Below are the code and all the weights of a small trained network. Each question names an input and a target symbol and asks about switching units off, where a switched-off unit gives its printed mean instead of its output.

import numpy as np


def w(rows, s, z=0):
    codes = np.array(rows[::2]) - 128.0
    scale = np.full(codes.shape[1], s)
    scale[-1] = z or s
    return codes * scale


def norm(h):
    return h / np.sqrt((h * h).mean(-1, keepdims=True) + 1e-5)


def f(y):
    return y / 2 * (1 + np.tanh(0.7978845608 * (y + 0.044715 * y**3)))


def softmax(a):
    e = np.exp(a - a.max(-1, keepdims=True))
    return e / e.sum(-1, keepdims=True)


def log_softmax(a):
    a = a - a.max(-1, keepdims=True)
    return a - np.log(np.exp(a).sum(-1, keepdims=True))


def net(x, mask):
    ids = ['ΓΘΦΨστ'.index(c) for c in x.split()]
    T = len(ids)
    res = E[ids] + P[:T]
    u = 0
    for l in range(2):
        q, k, v = (norm(res) @ M[l].T for M in (Q, K, V))
        z = softmax(np.where(np.tri(T) > 0, q @ k.T / 2**0.5, -1e9)) @ v
        res = res + np.where(mask[u], z, O[l][:, -1]) @ O[l][:, :-1]
        u += 1
        y = f(norm(res) @ A[l][:, :-1].T + A[l][:, -1])
        res = res + np.where(mask[u : u + 8], y, B[l][:, -1]) @ B[l][:, :-1]
        u += 8
    return log_softmax(norm(res)[-1] @ U[:, :-1].T + U[:, -1])


Q, K, V, O, A, B = {}, {}, {}, {}, {}, {}
E = w([
[158,89,99,196],'Γ',
[197,102,231,163],'Θ',
[118,114,9,219],'Φ',
[108,182,161,250],'Ψ',
[32,95,114,99],'σ',
[146,236,176,18],'τ',
],0.011)
P = w([
[174,98,2,109],'0',
[171,98,90,157],'1',
[156,107,90,149],'2',
[146,112,97,144],'3',
[131,104,113,158],'4',
[119,96,136,149],'5',
[105,109,127,147],'6',
[98,114,138,147],'7',
[84,116,151,147],'8',
[76,124,160,146],'9',
[62,128,169,141],'10',
[41,140,171,143],'11',
[46,135,153,133],'12',
],0.0096)
Q[0] = w([
[249,224,169,12],'L0H0',
[154,93,102,73],'L0H0',
],0.021)
K[0] = w([
[252,53,68,125],'L0H0',
[128,97,75,104],'L0H0',
],0.02)
V[0] = w([
[101,254,147,239],'L0H0',
[49,39,112,210],'L0H0',
],0.0099)
O[0] = w([
[203,147,159,194,250],'L0H0',
[157,1,173,131,179],'L0H0',
],0.0097,0.0024)
A[0] = w([
[193,115,124,75,251],'L0N0',
[137,154,164,96,69],'L0N1',
[185,145,157,6,37],'L0N2',
[50,88,132,110,119],'L0N3',
[178,104,132,55,78],'L0N4',
[134,125,126,104,43],'L0N5',
[117,87,119,134,211],'L0N6',
[162,134,145,48,39],'L0N7',
],0.017,0.0023)
B[0] = w([
[84,195,143,150,192],'L0N0',
[131,101,180,113,169],'L0N1',
[163,206,4,127,254],'L0N2',
[220,27,123,114,169],'L0N3',
[126,219,148,158,185],'L0N4',
[134,171,173,183,125],'L0N5',
[90,109,121,125,158],'L0N6',
[140,202,90,162,196],'L0N7',
],0.021,0.0072)
Q[1] = w([
[128,54,63,195],'L1H0',
[7,138,102,171],'L1H0',
],0.017)
K[1] = w([
[247,35,207,125],'L1H0',
[117,2,156,31],'L1H0',
],0.011)
V[1] = w([
[255,172,204,49],'L1H0',
[136,173,57,62],'L1H0',
],0.0086)
O[1] = w([
[254,23,47,165,4],'L1H0',
[223,100,152,57,160],'L1H0',
],0.0053,0.0018)
A[1] = w([
[161,229,19,40,30],'L1N0',
[114,75,198,99,155],'L1N1',
[112,154,118,77,94],'L1N2',
[192,250,41,126,223],'L1N3',
[204,146,150,223,1],'L1N4',
[192,51,97,79,62],'L1N5',
[91,132,201,103,213],'L1N6',
[177,219,187,86,182],'L1N7',
],0.016,0.0017)
B[1] = w([
[172,229,11,205,232],'L1N0',
[167,179,99,56,153],'L1N1',
[120,127,174,156,138],'L1N2',
[225,220,100,44,253],'L1N3',
[155,139,228,171,172],'L1N4',
[237,78,170,118,140],'L1N5',
[196,161,165,57,142],'L1N6',
[89,7,63,141,177],'L1N7',
],0.02,0.019)
U = w([
[24,166,158,57,105],'Γ',
[118,133,193,226,104],'Θ',
[14,91,106,97,193],'Φ',
[162,6,81,103,112],'Ψ',
[143,195,47,127,171],'σ',
[103,122,131,113,2],'τ',
],0.011,0.005)

Each question gives the input, a string of symbols that net reads in full, and the target symbol t.
The units are the heads (2 rows each of Q, K, V and O) and the neurons (one row each of A and B). Each row of codes is followed by its name. A weight is (code - 128) times the scale printed after its matrix; where a second scale follows, it is the last column's (O, A, B and U).
mask holds one flag per unit, layer by layer, with each layer's heads first. A switched-off unit (its flag False) gives its mean, the last column of its rows in O or B, instead of its output. The means were averaged over made-up inputs and are rounded, as every weight is.
A unit's drop is (log p(t) with every unit on - log p(t) with that unit switched off) / (log p(t) with every unit on - log p(t) with every unit switched off).
unit that matters most: the unit with the biggest drop
top k neurons: the k neurons with the biggest drops, biggest first
top k neurons in layer l: the k neurons of layer l with the biggest drops, biggest first
drop when u is switched off: that unit's drop, to one decimal
input Γ Φ Γ Γ, target Γ: top 3 neurons in layer 0 => [L0N2; L0N3; L0N6]
input Φ Γ Ψ Θ Γ Ψ Φ Ψ Ψ Γ Θ, target Θ: unit that matters most => L0H0
input Γ τ τ Θ, target Γ: top 3 neurons in layer 0 => [L0N2; L0N6; L0N7]
input Ψ Φ τ Θ, target Θ: top 4 neurons => [L0N2; L1N3; L1N4; L0N1]
input Θ Θ Φ, target Φ: top 2 neurons in layer 1 => [L1N3; L1N0]
input Γ Γ Θ, target Γ: top 3 neurons => [L0N2; L1N0; L1N6]
input Γ τ τ Γ Ψ Θ, target Ψ: top 2 neurons in layer 0 => [L0N2; L0N6]
input Θ Θ Θ Γ, target Γ: top 3 neurons => [L0N3; L0N2; L1N0]
input Φ Θ Θ Θ, target Φ: top 4 neurons => [L0N2; L1N0; L0N3; L1N3]
input Φ τ Θ, target Φ: top 4 neurons in layer 0 => [L0N2; L0N3; L0N7; L0N0]
input Γ Γ Θ Ψ τ Φ Θ τ Ψ, target Θ: top 2 neurons => [L0N2; L1N3]
input Θ τ Ψ Γ, target Θ: top 2 neurons => [L0N2; L1N3]
input σ Γ Γ, target Ψ: drop when L0H0 is switched off => 0.7
input Θ Θ Ψ Ψ Θ Ψ σ Φ, target Ψ: drop when L0H0 is switched off => 0.2
input τ τ τ Θ Θ Ψ, target Θ: drop when L1N3 is switched off => 0.1
input Γ τ Ψ τ τ Ψ τ τ Γ Θ, target Ψ: drop when L1N5 is switched off => 0.0
input τ Θ Φ τ Γ Θ τ σ σ, target Ψ: top neuron => [L0N3]
